Below are the code and all the weights of a small trained network. Each question names an input and a class and asks about switching units off, where a switched-off unit gives its printed mean instead of its output.

import numpy as np


def w(rows, s, z=0):
    codes = np.array(rows[::2]) - 128.0
    scale = np.full(codes.shape[1], s)
    scale[-1] = z or s
    return codes * scale


def f(y):
    return np.maximum(y, 0)


def log_softmax(a):
    a = a - a.max(-1, keepdims=True)
    return a - np.log(np.exp(a).sum(-1, keepdims=True))


def net(x, mask):
    res = np.array(x, float).reshape(1, 8) / 4 @ E
    y = f(res @ A[0][:, :-1].T + A[0][:, -1])
    res = res + np.where(mask, y, B[0][:, -1]) @ B[0][:, :-1]
    return log_softmax(res[-1] @ U[:, :-1].T + U[:, -1])


A, B = {}, {}
E = w([
[108,20,69,159],'x0',
[128,127,127,128],'x1',
[127,126,130,128],'x2',
[1,150,152,135],'x3',
[129,63,196,67],'x4',
[127,128,129,127],'x5',
[106,147,37,14],'x6',
[128,127,127,129],'x7',
],0.005)
A[0] = w([
[76,152,131,149,87],'n0',
[139,167,92,154,116],'n1',
[136,196,36,207,37],'n2',
[144,111,224,239,8],'n3',
[143,90,191,68,69],'n4',
[107,141,106,138,89],'n5',
[159,185,163,115,117],'n6',
[180,121,115,124,52],'n7',
[35,139,142,122,61],'n8',
[59,138,141,133,46],'n9',
[113,162,78,168,128],'n10',
[212,111,114,121,26],'n11',
[48,126,156,141,28],'n12',
[112,87,105,142,188],'n13',
[89,132,138,130,73],'n14',
[122,79,188,69,54],'n15',
[131,127,146,152,75],'n16',
[123,136,98,87,38],'n17',
[135,212,194,98,70],'n18',
[146,175,179,108,89],'n19',
[132,61,197,54,63],'n20',
[117,130,104,66,63],'n21',
[112,83,94,129,87],'n22',
[135,126,162,172,34],'n23',
[255,128,108,105,52],'n24',
[62,130,144,129,52],'n25',
[120,140,83,88,52],'n26',
[137,84,151,86,159],'n27',
[135,125,166,174,25],'n28',
[112,129,91,43,30],'n29',
[200,124,109,118,45],'n30',
[84,108,150,103,85],'n31',
[116,143,67,68,64],'n32',
[111,133,89,57,68],'n33',
[30,148,133,117,63],'n34',
[128,147,130,134,254],'n35',
[127,139,128,133,221],'n36',
[73,132,141,130,51],'n37',
[113,154,88,93,87],'n38',
[136,208,168,94,64],'n39',
[205,111,115,122,33],'n40',
[104,25,74,159,33],'n41',
[114,77,125,171,107],'n42',
[154,132,102,108,76],'n43',
[143,175,154,121,77],'n44',
[129,167,82,175,62],'n45',
],0.0099,0.0065)
B[0] = w([
[107,97,139,157,142],'n0',
[94,151,140,143,147],'n1',
[43,161,147,207,150],'n2',
[233,197,152,185,173],'n3',
[71,149,151,159,145],'n4',
[130,127,119,140,131],'n5',
[120,118,66,116,162],'n6',
[139,87,139,149,131],'n7',
[142,59,135,153,150],'n8',
[133,74,131,155,136],'n9',
[75,142,156,141,157],'n10',
[143,59,142,163,137],'n11',
[144,71,142,167,137],'n12',
[144,132,99,69,191],'n13',
[131,97,133,139,131],'n14',
[74,164,136,166,141],'n15',
[148,145,140,134,129],'n16',
[179,161,133,143,130],'n17',
[114,122,39,123,163],'n18',
[116,141,75,121,150],'n19',
[47,163,145,187,152],'n20',
[179,149,135,143,142],'n21',
[150,148,83,121,141],'n22',
[177,168,140,140,131],'n23',
[128,28,144,149,163],'n24',
[136,77,141,145,136],'n25',
[160,170,140,148,137],'n26',
[87,163,153,120,174],'n27',
[176,163,145,149,131],'n28',
[197,167,141,157,145],'n29',
[141,74,140,156,137],'n30',
[110,123,159,147,139],'n31',
[174,169,148,162,153],'n32',
[184,154,140,155,152],'n33',
[144,51,135,143,154],'n34',
[143,116,183,22,254],'n35',
[137,122,165,59,221],'n36',
[133,78,140,141,132],'n37',
[162,159,136,133,145],'n38',
[133,123,49,130,153],'n39',
[139,63,142,158,136],'n40',
[115,123,2,140,152],'n41',
[140,160,88,127,154],'n42',
[139,126,144,153,133],'n43',
[137,128,92,119,138],'n44',
[85,151,136,163,136],'n45',
],0.042,0.0065)
U = w([
[190,162,119,176,79],'0',
[119,27,118,163,58],'1',
[109,123,110,102,248],'2',
[110,128,111,107,253],'3',
[104,131,1,134,84],'4',
[44,154,130,164,66],'5',
[114,120,121,95,115],'6',
[118,124,118,95,92],'7',
],0.0092,0.006)

Each question gives the input, the list of numbers given to net, and the class t.
The units are the neurons (one row each of A and B). Each row of codes is followed by its name. A weight is (code - 128) times the scale printed after its matrix; where a second scale follows, it is the last column's (A, B and U).
mask holds one flag per neuron, in row order. A switched-off neuron (its flag False) gives its mean, the last column of its row in B, instead of its output. The means were averaged over made-up inputs and are rounded, as every weight is.
A unit's drop is (log p(t) with every unit on - log p(t) with that unit switched off) / (log p(t) with every unit on - log p(t) with every unit switched off).
The circuit of an input: a set's keep is (log p(t) with only the set's units on - log p(t) with every unit switched off) / (log p(t) with every unit on - log p(t) with every unit switched off). Starting from the 12 units with the biggest drops (on a tie, the unit counted first), units are removed one at a time, each time the one whose removal leaves the highest keep (on an exact tie, the one counted first), for as long as the keep stays at least 0.8.
circuit, biggest first: the units of the circuit, biggest drop first
unit that matters most: the unit with the biggest drop
k most important neurons: the k neurons with the biggest drops, biggest first
drop of u: that unit's drop, to one decimal
input [8,7,-7,2,-6,0,-7,3], class 4: unit that matters most : n41
input [-8,-4,-6,5,-3,1,4,2], class 4: circuit, biggest first : [n18 n39]
input [6,4,-5,4,-7,2,8,6], class 0: circuit, biggest first : [n32 n33]
input [-8,5,-4,6,-5,3,-5,4], class 4: 2 most important neurons : [n18 n39]
input [-4,3,3,-7,-8,-7,-5,6], class 5: 4 most important neurons : [n2 n1 n45 n10]
input [1,1,-3,-3,-6,2,-3,4], class 5: circuit, biggest first : [n2 n10]
input [-7,-6,7,8,-7,6,4,-2], class 1: circuit, biggest first : [n34 n8]
input [8,4,-8,5,-5,3,-5,-3], class 4: 2 most important neurons : [n41 n42]
input [5,-6,8,-8,1,5,7,8], class 1: 2 most important neurons : [n24 n3]
input [1,6,2,2,8,-7,-1,-5], class 5: circuit, biggest first : [n20 n15]
input [-3,6,-4,-7,8,3,5,7], class 5: circuit, biggest first : [n20 n4]
input [5,8,3,-8,-1,1,-8,-8], class 0: 2 most important neurons : [n3 n42]
input [-3,-1,-1,-7,-8,6,4,-6], class 5: 3 most important neurons : [n2 n1 n10]
input [-8,2,1,2,-5,6,-1,-7], class 4: unit that matters most : n18
input [-1,1,5,8,-7,-6,6,-7], class 1: 2 most important neurons : [n34 n8]
input [0,-5,1,-8,2,-4,3,3], class 1: drop of n24 : 0.2
input [-4,5,-7,2,4,2,7,1], class 0: drop of n29 : 0.2
input [3,4,7,-8,-4,3,2,-6], class 1: drop of n18 : 0.0
input [-7,-5,0,-6,-7,-8,8,1], class 0: drop of n38 : 0.1
input [-4,-2,7,6,-7,1,2,6], class 5: circuit, biggest first : [n2]
